(in the rows, 128 means zero)
Each row is followed by its class number. Each block has new classes, again numbered from 0 up, in any order.
[135 100 148 161 123 133 128 185  87 115 126  77 180  94  66 135 164  95
 143  60  90  98 146 140 129 135 132 139 100 100  88 156  88] => 9
[158 131 116 103 122 152 155 140 164 181 117 160 146 109 127 110 130 170
 129 159 190 136  80 139 118 141 112 164  79 153 158 118 105] => 8
[163 128  55  90  22 209 172 108 126 192 175  93  75  46  55 121 102 156
  89 110  87 115 119 121 184 135  37  79 111 140 132 184 148] => 6
[151 122 162 112  81 162  89 107 146 151 178 137 232 113 143  48  78 137
  97 157 151 117 109 131 113 141 104 167 153 147 148 132 118] => 3
[147 103  90 123 130 151  70 105 117 101 143 106 130 110  87 172 131  84
 149 165  76 127 157  79 122 148 161  85  77 129 111 168 179] => 1
[146 136 153 112 119 189 110  78 161 147 148 104 142  98 161 100 128 103
 106 171  80 133 108 128  93 102 118 120 128 125 113 122 128] => 3
[115 117 125 102 143 135 155  70 145 115 143 139 127 112 153 100 136 133
 131 142 116 136 148 106 110 115 133 100 137 105 138 149 161] => 10
[106 151  89  78 169 211 137  81  48 221 151 104 139  36 116 153  84 159
 156 116  73 142 152 169  90 124  72 168 178 159 109 148  91] => 3
[ 82 168 193 159 153 113 137 124 169 139 113 106 142 154 118 142 119 150
 114 212 156 106 125 129 141 108 142 132 102 150 135 105 137] => 7
[130 117 148 151 161 129 134 128 136  71  85  94 102 110 164 129 113 132
 121 101 124 136  98 114 129 125 105 130  76 114  91 128 110] => 1
[118 142 172 118 143 145 153  63 189  80 139  98 117 125 142 128 111 146
 140 117 124 125 105 132 124 122 101 118  87 129 138 157 101] => 11
[176 124  41 104  48 152 182 170 133 115  60 111  39  75 122 181 112 165
 119  36 143 114  84 135 102 148 110  64  63 121 103 153 100] => 6
[118 155 155  94 140  96 156 104 147  83 133 104  85 149 149 149 122 154
 129 138 156 143 113 134 109 112 107 109 106 126 140 137 114] => 9
[162 145 118 120 155 189 167  63 173 160 105 111 103  84 101 133 113 157
 134 132  96 117 110 114  96 107 168 131 122 104 148 178 175] => 1
[126 153 173 151  90 169 153 138 134 140 101 105 148 114 165 104 153 149
 136 135 142 119 128 115 158 134 118 154  88 131 139 134 120] => 7
[121 130 130  89 131 101 124  92 132 117 123 135  96 123 133 112 108 143
 107 141 164 130  94 119  95 121 128 111 122 117 141 142 117] => 10
[117  75  98 135 145 179  81 133 196 133 136 130  42 151 153  54 109 105
  72 126 133 155  89 117 142 157  81 124 157 149  70 105 126] => 5
[131 130 135 135 125 141  94 105 198 104 231 100 128 164  62 101 143  81
 132 148  93 185 151  71 114 127 179 104 150 105 132 149 169] => 2
[127 126  55 138 114 199  45 112 148 192 156 165 131 148  42 129 149  72
 141 119 101 154 142 140 110 167 208 125 156 149 122  49 194] => 0
[ 74  75 174 115 117 124 113 115 125 112 146 118 223  87  62 148  72 142
 152  90 111 113 170 118  84 124 152 184  88 144 131 151 158] => 3
[187 130 124 143 163 114  63 119 119  81  72 121  89 132 157 124 142  86
 161 172 126 122 112  97  84 141 184 114 140 139 131 114 120] => 8
[144 133 111 102 137 160  89 107 124 133 171 119  66 119 110  96 125 119
 123 120 150 162 100 115 120 147 126 128 166 136 125  90 114] => 8
[124 175 153 117 108 131 113 101 141 118 137 151 202  94  86 128  85 155
 220 133 119 179 132 116  61 119 143 178  87 168 149 169 101] => 2
[153 146 117 110 117 178  37  66 161 110 183 155 168 144 104  64 128  82
 168  88 121 181 119 145  88 165 128 129 164 144 136 123  97] => 11
[117 119 148  79 117 122 147 118 153 120 146 150  72 126  90 147 148 135
 153 127 124 127 129 122 111  77 119 117 128 123 105 136 150] => 4
[122 187 143 148 215 169  87  98 166 161  61 152 108 161 157  74  95 108
 107 205 124 178 112 126  73 122 142 162 166 155 115  87 136] => 0
[125 125 104 139 110 117  92  83 105 127 102 132 109 124 101 136 117 130
 160  83 120 124 156 125 129 108 139 125 154 139 159 153 149] => 4
[159  97 158 140  84 127  40 125 142  71 143 110 148 130 123  92 141  81
 143 135 130 113 107 129 107 145 128 122 131 143 105 129  98] => 7
[113 155 158 126 141 140 118 100 129  83 119 147 136 108 160 132  90 126
 177 132 132 116 103 116 124 136 113 134 110 133 107 156 124] => 1
[ 93  89 136 115 119 129 120  83 129 127 116 102 159 113 135 131 137 151
 131 121 111 137 182 130 116 101 132 124 112 129 140 139 152] => 7
[156 147 144 108 163 170 108  67 183 118 126 131 110 154 111 112 143  85
 133 164  99 166 112 110  96 132 130 130 108 121 155 166 126] => 11
[ 93 142 162  89 148 122 139 138 104 146 106 174 130 125 106 123  88 149
 145 151 141 144 114 115 117  92 141 161 129 130 101  68 119] => 2
[147 185 112 116  78 166  71  92 133 169 121 139 152 117 119  83 115 144
 139 131 125 149 116 152  81 114 152 130 152 159 139  98 129] => 9
[ 69 131 125 108  26 151 125 140  65 146 116 120 111 100 148 145 108 140
  98 107  75 103 151 102 158 111 111 114 110 129  99 135 155] => 6
[127 133 108 154  97 162  99  97 187 141 155 152 140 124 100  72 114 125
 132 112 102 162 116 133  97 126 124 129 171 149 126 124 140] => 5
[150 125 186 125 106 116 165 137  44  48  44 130 149  75 209 131  78 144
 182  88 170  79 110 112 179 157  71 160  69 135 140 104  86] => 3
[114 127 112  82 136 117 107 132 113 137 169 107 130 168 103 144 117 147
  72 144 160 145 141 125  96 133 164 102 128 114 128 117 130] => 9
[ 82 105 148 101 122 118  50  84 135 112 109  98  92 159 151 130 102 129
 124 131 128 115 146  96 147 149 142 154  95 159 156 163 147] => 11
[159  91 144 108  21 158  72 118 116 181 153  99 216  88 114  64 101 154
  33 126 124  98  93 143 114  94 141 134 117 126 123  54 118] => 3
[118 140 104 176 129 167  62 121 110 171 130 133 160 156 145 111 146 110
 114 158  94 158 142 118 117 165 172 161 134 157 139 110 130] => 5
[ 81 116 152 104 196 114 180 102 166 129 155  92  67 122 146 107 149 141
 111 121 143 139 133 119 142 117  93 118 125  98 121 163 129] => 10
[129 138 152 113  52 137 159 108 112  87  73 105  93  86 157 133 108 163
 122  81 141 109  99 117 118  93 110  95 109 102 123 130 107] => 7
[128 117 130 134 104 153 103  89 160 134 127 120 109 123 127  78 112 132
  86 148  91 150 118 106 105 104 128 113 148 129 120 129 144] => 5
[139 159 131 112 144 145 133 137 157 155 176 136 145 144 130 118 111 135
  91 189 136 165  93 152  87 116  91 155 166 154 117  64 109] => 3
[126  83 132 122 102 170 141 130  40 132  99  91 127  68 142 174 146 119
 126 122  64  61 156 103 163 107 113 102  71 105  82 192 110] => 4
[118 123 165 168 119 122  95 108 114  42 165 126 168 115  30 127  80  56
 151  57 115 130  94  95 136 156 108 130 121  83 128 203 116] => 1
[131 119 165  73 125 153 147  93 164 115 145 117 132 116 120 116 137 143
 139 120 115 140 128 119 109 118 105 140  87 121 133 166 113] => 11
[117 112 157 101  77 122 178 122 158 138 136 163 186 124 100 100 116 159
 123 110 134 120 142 120 114  99 129 162 142 103 161 142 177] => 0
[128 114 159  85 123 153 126  99 159 109 117 153 100 109 145  91 114 120
 170 147 136 126 126 120 145 134  77 144 110 150 116 128 151] => 0
[115  98 160  94 132 127 125 126 174  97 144 102  80 123 139 136 151 130
 150 143 134 124 125 133 107 116  99 126 115 142  93 148 117] => 7
[139 116  93 111 100 127 105 160 113 129 110 135 138 122 118 134 101 137
 132 128 139 128 137 119 103 152 122 142 128 153 121 135 135] => 0
[160 142 127 124 100 137  95  88 116 171 123 130 240 119 140  84 101 126
  83 194 126 124 152 118 123 106 142 100 137 121 174 111 153] => 3
[127 106  98 137 155  71 108 126 163 102 127 112 107 163  56 182 165  92
 143 106 119 185 142 105 120 129 136 137  75 109 173 171 173] => 1
[151 162 154 137 132 164  81  99 166 131 162  75 143 136 153  80 150 130
 135 171 111 142 143 127 109 139 148 138 121 159 131 145 128] => 9
[108 105 133 101  79 137  65  90 105 180  87 148 180  93  87  77  90 145
 144 108 129  93 168 129 106 101 159 148 188 132 153 164 166] => 7
[141 143 163 147 187 122  76  50 193  77 128 138  75 164 121 105 120  86
 155 187 114 157  98 119  84 134 150 124 146 150 142 133 130] => 5
[149 137 122 102  99 143 106 111 144 111 126 141 107 124 123 118 100 131
 148 144 144 124  88 145 112 138  87 137 118 166 130 134 112] => 9
[110 131 139 138 131 155 126 117 180 108 186 108 125 165 170  83 146 115
  50 163  82 199 133 129  98 110  89 113 139 132  83  92 125] => 6
[115 102 149  62  91 128 109  84 121 162 134  91 158  93 166 115 141 140
 117 129 124 128 164 117 136  99 119 110  73 111 154 154 147] => 3
[143 128 129 127 140 159 102 102 163  90 168 144 161 184 129 100 124  82
 108 159 144 160 124 107 106 166 144 112 124 113 145 154 140] => 9
[136  84  82  91  70 152 123 125 144 122 171 161 119 106 100 120 113 131
 183  79 101 147 135 112 117 127 124 148 163 139 117 131 153] => 2
[161 132 101 125 128 185  50  77 155 114 148 142 125 148  86  81 113  78
 134 111 113 162 114 120 110 168 133 125 159 142 139 120 123] => 11
[148 116 161  75 133 182  90 117 158 150 141 130  96 118 113 102 158  76
 114 163  98 161 100 118  81 106 136 144 110 120  89  74 139] => 3
[ 45 163 206  98 177 205 147 126 144 131 191 152 112 142 109 128 108  80
 106 188 113 122 112 100 128 129 136 107 131  93  41 103 143] => 0
[141 124 150 123  80 169  35  65 136 107 114 131 127 118 132  82 130  85
 121 164  93 154  98 132  88 101 122 116 128 150 106  81 118] => 7
[129 127 154 162 212 131 176 135  78 108 192  48 128  99  55 195 169 131
 126 152 103 111 137 126 135 166 161 134  69 121 108 102  94] => 10
[146 123 107 112 125 169 136  95 195 139 110  84  76 110 127 101 139 136
 121 110  87 143 142 109 129 109  99 102 122 127 127 169 145] => 11
[ 95 100 138  43 140 118 164 120 111 172 131 113 101 119 156 143 115 166
  61 159 149  77 126 135 129  88 128  79 134  80  97 136 130] => 0
[138 118 112 129 122 138 121 105 150 123  78 126 116 135 120 123 119 130
 119 109  96 144 124 123 113 114 107 152 123 137 152 134 129] => 11
[ 98 146  96 114 125 123 152 130 135 165 159 104  89 116 119 126 142 150
 110 136 116 151 146 108 120 120 111 125 147 128 137 161 148] => 10
[151 127  98 112 127 176 192  90 216 131 128 101  94  94 147 109 109 171
 113 129 122 148 124 129 110 115  81  94 113 132 123 154 151] => 0
[194 118 125  84 102  65 104  52 130  86 131 115 104 108  86  92 158 145
 176 142  98 155 211 101 116  46 123  73 175 132 172 132 195] => 4
[146 125  94 180  77 145  92 166 187  96  98 152 122 159 185  86 116 112
 103 113 114 155  95 119  76 110  91 137 162 151  88 156 107] => 4

Next block: new classes, numbered from 0 again.
[ 95 146 197 198  62 110 108 170 113 143 164 109 102  65 111 185 176 129
 158 153  80 144 180  99 136 158 127 117 202 161 149  81 126] => 4
[142 142 119 121 103 120 211 144 100 114  56 119  70  95 166  81 128 175
 121 102  98 149 180  86 123  98 100 157  67 139 139 116 172] => 4
[ 83 111 209 196  82 123  78 152 100 158 143 116  80  59 105 161 185 122
 145 177  84 135 177  77 133 165 136 121 157 149 153  82 127] => 4
[ 77 143 200 218  92 143  79 153  98 132 139  95  89  69 144 180 165 119
 140 162 101 160 158 105 126 140 131 130 175 141 153  78 133] => 0
[ 91 101 187 206  70 134  76 141 108 153 143 115  88  44  99 172 178 108
 138 169  74 177 165  91 134 147 120 126 174 140 152  79 121] => 5
[101 151 201 228 103 146  96 140 109 115 117 110  78  66 117 171 183 119
 151 159  94 155 168  83 115 129 123 126 170 140 145  77 124] => 2
[ 78 134 202 225 102 150  73 153 100 140 127 101  79  64 134 180 170 122
 139 166 102 168 159 105 127 145 131 133 159 145 151  81 131] => 0
[ 96 114 223 167 114 112 149 148 212 155 156 127 123  41  80  96 176 176
 100 139 118 193  87 118 121 116 121 184  68 135  99  88 169] => 9
[ 69 125 203 188  71 114 110 148 118 160 132  88  90  50 114 184 182 106
 157 148  71 162 162 108 123 165 136 106 182 168 154 100 149] => 5
[ 98 119 224 195 105 119 164 164 223 165 139 124 119  31  74  89 166 164
  98 125 112 181  91 118 115 118 118 186 102 129  91  88 159] => 6
[ 80 139 212 220  98 147  82 161  98 128 143 102  81  89 162 182 159 114
 152 163 110 166 157  92 122 148 135 136 195 143 153  87 121] => 0
[ 78 137 196 209  76 133  86 159 110 145 159  90  97  71 138 191 178 114
 150 155  87 158 168 121 132 159 128 121 213 162 152  81 136] => 0
[ 99 128 227 206  88 117 155 159 210 172 149 109 128  47  61 100 156 173
  96 125 120 176  97 138 108 120 115 170  81 135  87  85 173] => 7
[112 113 228 178  97 131 160 169 221 168 158 108 115  56  87  81 147 172
 114 131 114 134  96 133 101 127 116 177  90 125  73 101 177] => 7
[ 77 149 226 217  80 128  89 158 109 158 141  88  83  76 114 197 174 111
 148 143  91 148 177 132 115 162 119 102 183 175 148  91 143] => 7
[129 150 131 129 100 131 198 150 134 115  32 104  66  64 141  87 109 182
 133 120 101 125 137  66  66  82  87 162  65 178 172 102 173] => 10
[144 152 110 144 102 127 205 162 126 135  24 122  35  79 139 108 126 175
 141 105  92 180 195 102  94 103  77 152  57 172 148 101 158] => 1
[127 141 128 123 103 116 222 149 139 135  59 117  63  76 158  94 140 171
 153 135 102 129 149  76  85  94  81 160  54 175 172 109 172] => 9
[ 73 135 216 220  64 116  93 153 104 179 132  89  86  54  96 192 184 110
 141 156  83 138 184 135 123 170 121  99 164 175 154  79 149] => 7
[ 62 129 223 186  93 103  99 159 119 143 130  87  87  48 128 185 168 115
 142 138  73 142 167 122 121 168 141 110 207 182 154  72 159] => 10
[106 109 227 136 105 122 159 177 215 154 133 107 116  35 102  72 139 182
 111 116  99 118  71 104  96 131 125 189 105 142  78  98 188] => 10
[163 136 110 164 104 132 214 140 135 125  20 126  36  80 118 107 157 171
 149 118  88 178 182  76  90 105  74 166  82 173 150 103 150] => 2
[136 147 123 119 113 125 208 136  99 126  43 127  64  74 175  94 144 165
 126 121 107 175 162  92 121  97  95 166  40 168 146 125 175] => 9
[104 116 210 169 128 129 158 158 214 154 143 131 111  35  87 101 171 182
 107 136 125 197  96 118 120 114 121 203  54 125  96  92 168] => 9
[118 103 227 150  94 114 174 187 216 161 153 111 113  52  90  72 161 182
 131 129 103 106  97 106 110 140 130 181 101 114  71 104 173] => 4
[133 124 136 148 109 140 179 155 117 108  39  94  30  87 144 104 150 172
 114 124 103 188 175 122 104 116  87 145  81 168 150 122 162] => 0
[ 91 143 206 211  86 141  86 179 108 152 118 109  77  49 112 163 180 117
 143 159  99 160 181 103 126 154 122 106 151 158 141  69 124] => 1
[ 91 155 201 231  61 132  88 160 109 158 155 101  94  53 103 205 167 121
 144 158  92 157 184 134 131 148 110 122 170 161 149  81 136] => 7
[ 91 143 208 208  91 129  94 146 116 143 141 103  89  75 122 190 177 110
 145 159 101 158 159  91 118 146 130 130 171 147 150  86 122] => 3
[ 95 102 223 153 128 126 161 155 214 173 127 126 110  28  83  82 159 188
 115 130  98 138  84  86 104 148 129 183  88 137  74  88 159] => 8
[ 63 132 225 203 102 104  98 138 114 156 119 103  86  46 113 194 185 121
 150 151  75 157 168  98 127 175 136 106 184 173 151  64 130] => 8
[141 153 140 140 115 137 184 175 132 103  33 106  16  79 135 102 137 172
 132 116 101 192 189 112  88 107  80 129  67 178 140 114 150] => 1
[ 95 110 212 185 104 131 144 167 204 166 139 107 118  54  80  94 167 182
  92 118 120 188  88 117 114 133 118 189  92 132  98  84 169] => 0
[150 143 127 164 111 133 198 142 127  99  23 112  24  72 113 105 162 173
 128 125  91 189 185  92  90 104  79 147  81 174 149 110 147] => 2
[118 106 213 146  98 112 170 159 215 169 138 106 124  54  87  77 169 167
 110 121 106 120  92 105 109 137 124 180  88 128  82  90 176] => 3
[119 139 132 134 141 128 207 123 114 119  41 128  61  77 160  88 127 182
 109 107 100 180 157  71 113 102  90 155  57 159 144 101 159] => 8
[ 69 121 210 198  81 118 111 151 120 145 137  93  88  52 121 176 179 103
 155 157  76 169 160 111 120 164 144 103 201 164 146 103 134] => 5
[ 92 116 215 168 110 120 148 154 216 146 138 109 130  24  76  84 145 181
  88 123 113 183  80 112 102 112 134 193  93 136  97  79 179] => 10
[108 113 227 164 103 118 176 163 229 162 128 120 117  40  95  65 155 165
 121 127 104 123  91 110 103 124 132 182 105 129  81  98 169] => 6
[148 140 123 148  92 112 218 161 128 126  45 117  45  89 130 116 137 183
 148 117  93 156 188  96 101 106  84 155  73 159 156 112 160] => 4
[109 122 220 163  96 123 187 181 228 166 128 117 117  34  97  74 148 170
 123 126 109 120  96 106 103 130 134 190 108 127  75 103 167] => 6
[148 151 109 149  91 123 206 162 123 140  16 120  32  84 136 117 130 166
 148 110  89 184 198 106  88 106  80 147  71 175 149 108 150] => 1
[130 135 117 117 116 125 202 129 107 116  30 115  71  86 174  84 114 166
 119  98  94 158 163  88 101  94  99 158  86 176 154 109 183] => 10
[ 95 113 218 171  90 114 175 152 199 154 147 101 141  56 133  70 150 171
 117 123 113 135  86 132 120 126 137 198 106 110 102  87 190] => 0
[122 134 140 138 119 122 210 131 155 127  42 115  60  65 132  87 129 183
 150 137  96 131 143  54  69 101  89 151  61 175 168  91 152] => 8
[131 143 134 137 100 130 210 159 145 128  28 100  54  65 141  96 118 175
 145 122 103 139 136  71  61  90  83 166  69 185 174 110 175] => 10
[ 81 118 208 199  74 121  91 156 127 150 135  90  75  47  97 189 183 109
 157 160  74 175 162 107 119 160 128 108 184 165 150  93 133] => 5
[ 89 124 198 183  87 117  93 137 112 166 124  95  87  72 111 186 196 101
 149 150  80 142 176 102 117 172 137 114 184 174 149  88 131] => 3
[139 125 125 145 104 117 193 149 134 128  22 109  39  62 127 116 131 173
 135 121  85 169 168 103  88 103  81 156  75 188 163 101 172] => 10
[140 122 132 127 103 115 190 146 131 108  58 111  35  89 124  92 140 183
 127 132  94 163 191  89 104 108  94 139  62 161 151 115 160] => 4
[ 86 156 214 227  53 119  85 148  99 158 159  95 103  62 117 198 170 106
 147 156  90 159 172 126 132 148 116 111 180 170 151  81 142] => 7
[ 94 116 196 225  58 135  79 145  93 177 133 106  91  43  90 166 181 113
 131 180  88 122 188 116 135 153 107 109 136 153 158  64 141] => 7
[108 107 230 143 114 121 166 173 208 161 150 123 113  51 119  85 167 170
 129 135 114 133  90 107 117 137 128 189  92 128  84 100 175] => 9
[ 91 106 219 163  76 108 163 140 203 151 164 110 143  31  98  75 150 160
 114 127  94 161  76 111 115 119 132 190 109 110 106  98 175] => 5
[111 116 224 163  91 136 160 161 210 176 148 117 127  59  91  71 138 180
 114 124 112 101  95 120 102 135 119 177  82 131  75 105 181] => 7
[138 147 137 153 101 136 221 163 167 124  47 116  45  74 136  89 127 168
 149 129 103 136 143  75  65  83  70 165  80 168 166 119 150] => 6
[156 132 108 141 104 118 214 140 144 136  33 114  43  87 124 121 145 172
 139 116  93 165 180  99  94 107  75 158  55 175 155 111 162] => 3
[ 94 152 192 225  84 128 100 144 106 147 142 112  93  65 114 195 199 108
 154 143  75 175 174  95 135 154 114 119 208 168 141  77 128] => 2
[105 145 192 192  72 117 101 155 118 145 150  92  94  68 119 197 190 104
 155 152  81 152 172 110 127 156 123 112 201 174 141  88 129] => 3
[112 122 222 176  92 109 183 134 216 148 149 115 139  55 107  65 169 165
 133 120 102 136  85  95 107 118 125 196 112 119 100  82 186] => 2
[111 134 234 173  92 111 163 163 191 145 103 118 112  21  97  70 151 166
 100 122 105 140  92 112 115 117 131 187  87 124  88  92 163] => 6
[108 110 227 165 109 124 167 162 227 161 141 127 113  38 101  68 153 166
 117 125 101 134  90 113 112 126 126 194 107 125  78 103 167] => 6
[ 87 131 188 207  61 124  97 150 116 140 157 101  96  40 112 192 175 108
 153 165  77 197 166 109 138 145 130 123 192 153 147  94 130] => 5
[ 85 136 207 221  84 145  89 153 118 131 144 106  80  57 122 193 158 113
 161 172  96 182 148  87 116 133 130 131 170 133 152 101 120] => 5
[139 144 120 151  94 133 210 126 100 139  52 118  82  95 165  78 117 160
 114 112 107 147 176 106 110  93  92 148  60 154 138 112 178] => 7
[ 93 147 192 223  88 126 103 144 115 150 137 110  89  72 110 195 199 109
 160 144  77 164 177  88 127 155 115 111 207 173 145  73 131] => 2
[144 123 116 151  76 123 210 152 142 137  50 117  42  59 118 125 133 173
 146 126  85 197 164  96 100 107  77 171  67 161 154 127 162] => 5
[ 99 122 203 232  53 133  98 163 101 171 129 102  86  32  86 166 189 117
 131 178  91 137 185 131 134 160 105 111 146 166 154  73 135] => 7
[ 87 157 208 232  55 126  98 160 110 165 160  93 105  63 110 210 173 113
 150 146  90 143 180 142 133 151 107 109 183 162 150  78 147] => 7
